After every row comes one of two labels: whether the row has a hidden trait. Each part has its own trait and labels.
(in the rows, 128 means zero)
[108 140 134 125 103  97 127 113 118 125 117 126 134 145 116  97 137 157
 126 120 154  46 115 145 178 180 152 121 116  98 135 161 142 141 150 145
 107 128 187 130 130  93 134 144 152 157 132 127 138 144 136 149 139 101] : G
[143 142 131 131 131 160 100 137 105 147 103 143 124  99 110 103 119  94
 102 144 167 153 155 143 145 136 122 206 163 124 111 146 119 125 100 190
 134 121 203 125 117 138 128  90 128 145 138 110 126 112 116 105 188 168] : G
[131 124 118 136 140 160 142 145 128 134 154 142 130 123 123 104 136 115
 127 120 116 205 132  98  83  93 116 112 137 159 110 101 126 120 105 112
 138 128 228 124 132 187 124 120 114  92 127 149 117 116 122 110 126 100] : T
[161 140 115 159 129 183  98 145  79 139  50 127  77  99  89 116 128 102
  97 142 194 125 136 151 152 123 129 255 158 119 100 104 144  97  81 122
 129 115 198 138 112 127 178  62 133 127 125  92 151 119 114  88 179 157] : G
[157 134 105 150 145 178 122 170 116 143 114 136  97 116 106 115 153 103
 105 131 157 150 128 127 109  82 135 193 160 141 101  88 151 106  95 112
 122 122 209 136 119 165 167  79 130 102 125 128 140 125 128  96 137 138] : T
[101 150 134 115  96 120 113 107 119 138 129 124 145 135 115 103 105 125
 125 129 144  94 145 125 176 192 124 142 122  90 131 186 118 154 145 148
 123 125 206 122 124  96 108 138 140 154 143 107 114 134 134 142 151 125] : G
[147 130 128 141  99 137 115 122  87 120  69 113  98 122  95 119  94 131
 124 145 148  47 145 170 193 149 127 253 127 118 123 149 139 116 110 135
 105 122 211 132 114  84 161  99 142 150 133  95 129 131 124 127 147 172] : G
[156 120 137 120 128 109 145  89 110 107 104 119 117 119 141 107 126 152
 138 154 116  66 111 171 111 120 149 170 105 122 152 120 136 129 152 109
 101 133 196 141 115  73 157 129 136 143 128 107 138 144 130 146 122 123] : G
[ 83 124 131 113 102  78 151 111 152 107 178 131 157 167 131 100 122 158
 150 102  94  68 121 120 142 153 132   1  89 102 140 137 118 150 169 152
 118 131 159 129 153 111  84 198 137 154 126 162  99 145 149 167  83  84] : T
[161 143 126 137 129 159  91 127  91 138  77 118  93 121 116 107 103  97
 111 146 172 127 162 158 137 135 120 255 144 126 116 144 130 116 104 130
 136 116 203 128  93 115 172  93 129 146 134  88 140 118 111 122 182 185] : G
[127 139 110 138 140 153 101 145 141 149 130 145  93 121 147  92 168 125
 106 120 176 172 113 106  80  94 148  90 163 136 109 105 149 116 111 122
 136 131 190 138 129 167 154  99 130  95 113 132 147 122 129 108 146 102] : T
[255  96 115 148 208 127 127 115  81  93  59 130  86  58 189 119  96 149
 145 183 123 103  48 206  44  24 147 255 103 194 147  34 165  83 128  51
 105 130 226 128  92 108 220  58 102  59  98  74 168 125 111 107 130 152] : T
[148 134 119 142 151 166 116 155 122 145 102 131  96 108 116 108 155 107
 102 133 148 165 129 131  97  89 129 139 160 149 102  96 143 109  92 103
 134 121 224 136 120 170 149  86 125 100 127 133 140 111 125 106 153 125] : T
[113 145 114 148  94 186 104 158 111 136  86 121 106 117  65 110 149 108
 101 124 173 120 160 120 207 143 127 210 163 111  91 136 138 117  82 150
 124 120 212 128 125 146 147  97 150 158 135 125 127 123 127 115 166 158] : G
[170 133 133 141 102 114 107 108  83 113  46 119 108 103 114 114 101 139
 122 153 170   4 125 181 178 140 141 226 112 115 141 146 148 112 133 131
 116 123 197 133 117  86 161 100 145 152 141  90 143 144 126 136 137 165] : G
[103 143 138 123  81 109 117 133 120 133 130 118 147 143  94 105 104 115
 123 132 136  94 166 123 183 177 121 123 133  95 128 182 114 141 130 160
 118 123 217 133 129 112  94 147 146 181 148 132 104 134 128 147 142 130] : G
[153 141 126 151 134 176 120 153 115 146  83 122  97  98 100 106 128  99
 108 135 157 160 161 135 147 109 120 216 165 146 102 115 130 118  81 127
 138 119 209 123 100 148 150  85 122 102 129 113 135 117 118 100 161 141] : G
[127 147 118 144 102 159  97 137 101 155  81 114 105 129  97 106 123 105
 111 138 179 134 169 147 185 147 120 208 156 113 115 162 129 122  98 152
 138 124 165 134 126 124 138 107 140 150 140 111 119 121 122 113 152 163] : G
[142 116 123 150 138 183 129 164 130 136 122 130 110  97 105 115 129 101
 102 122 137 182 148 122 137 112 111 204 156 154 102  98 125 117  87 113
 140 121 235 129 114 183 143  99 113 112 134 139 123 110 121  99 128 137] : T
[167 112 119 139 154 118 129 131 130 111 124 152 103 130 159 108 163 162
 139 121 117 113  77 132  95  78 151 124 117 149 127  80 161 113 150 103
 123 128 194 132 139 122 168 109 127  81 108 137 155 141 139 121  98  88] : T
[120 135 139 117  94 101 129 107 116 121 121 115 140 136 104 109 116 137
 130 136 138  63 144 145 206 167 126 136 117 106 138 167 130 138 133 149
 111 129 217 126 134  80 131 154 145 160 135 114 115 142 137 167 137 146] : G
[113 144 122 141 117 157 105 137 119 150 109 121 117 122  88 109 128 106
 108 133 156 136 165 128 168 156 117 165 150 112 116 145 120 127 100 141
 130 125 215 132 114 134 127 110 136 150 140 123 114 117 120 108 171 167] : G
[176 120 132 133 147 100 120 110 116 103  76 130  75 118 145 111 149 171
 135 137 125  50  42 168 104  75 164 221 121 138 134  78 179 102 154 114
  93 138 221 123 122  73 192  94 144  85 106  92 177 155 133 121 115 108] : T
[173 126 123 148 187 159 125 137 119 146 107 140 101  96 158  99 151 115
 123 146 142 189 102 127  72  61 133 203 161 158 128  77 142 111 118  98
 142 123 199 128 106 192 175  89 101  64 114 112 160 114 121  92 133 133] : T
[110 139 109 137 147 167 113 154 128 153 129 142 101 126 101  89 149 110
 107 126 148 180 146 103 124 107 134 119 169 134 111 126 125 118 105 131
 147 124 210 134 128 164 125 110 127 117 119 141 123 111 126 111 152 130] : T
[157 109 131 127 136  88 135 104 110 106 111 117 135 122 154 104  98 152
 154 136 101  73 105 167  94 119 143 178 100 134 148 116 132 120 153 116
 109 136 206 137 122  90 142 126 122 135 125 100 142 146 125 134 118 119] : G
[143 109 126 142 165 151 133 146 146 131 143 151 123 123 151 102 156 130
 130 111 106 179  95 116  63  70 135 112 133 159 127  90 131 114 121 107
 139 136 200 117 125 162 146 119 110  82 117 146 150 115 135 109 115  95] : T
[148 100 115 134 163 139 142 159 128 113 124 141 105 110 141 113 140 141
 120 126 107 151 104 133  83  72 136 146 129 170 123  73 153 101 132  95
 123 132 229 121 134 144 162 106 122  98 109 133 145 134 131 121 101  99] : T
[163 141 128 141 126 155  95 144  91 139  79 116 105  94  99 110 101  93
 112 140 171 122 154 152 176 134 120 249 147 131 118 140 124 122  88 118
 131 119 203 133 104 125 140  87 128 134 140  98 134 112 120 118 182 183] : G
[123 126 124 140 101 148 122 131  91 127  64 102 120 106  86 119 106 118
 122 162 167  63 165 174 208 162 119 255 131 127 120 138 127 121 107 140
 118 118 207 129 114 115 153 102 146 174 144 111 123 127 118 128 153 173] : G
[116 110 116 122 147 113 159 129 143 115 160 138 123 121 158 106 151 153
 141 116  85 140  96 123  83  93 141  78 114 137 132  77 133 123 143 117
 121 136 225 130 153 128 123 136 127 109 116 154 150 141 136 136  88 107] : T
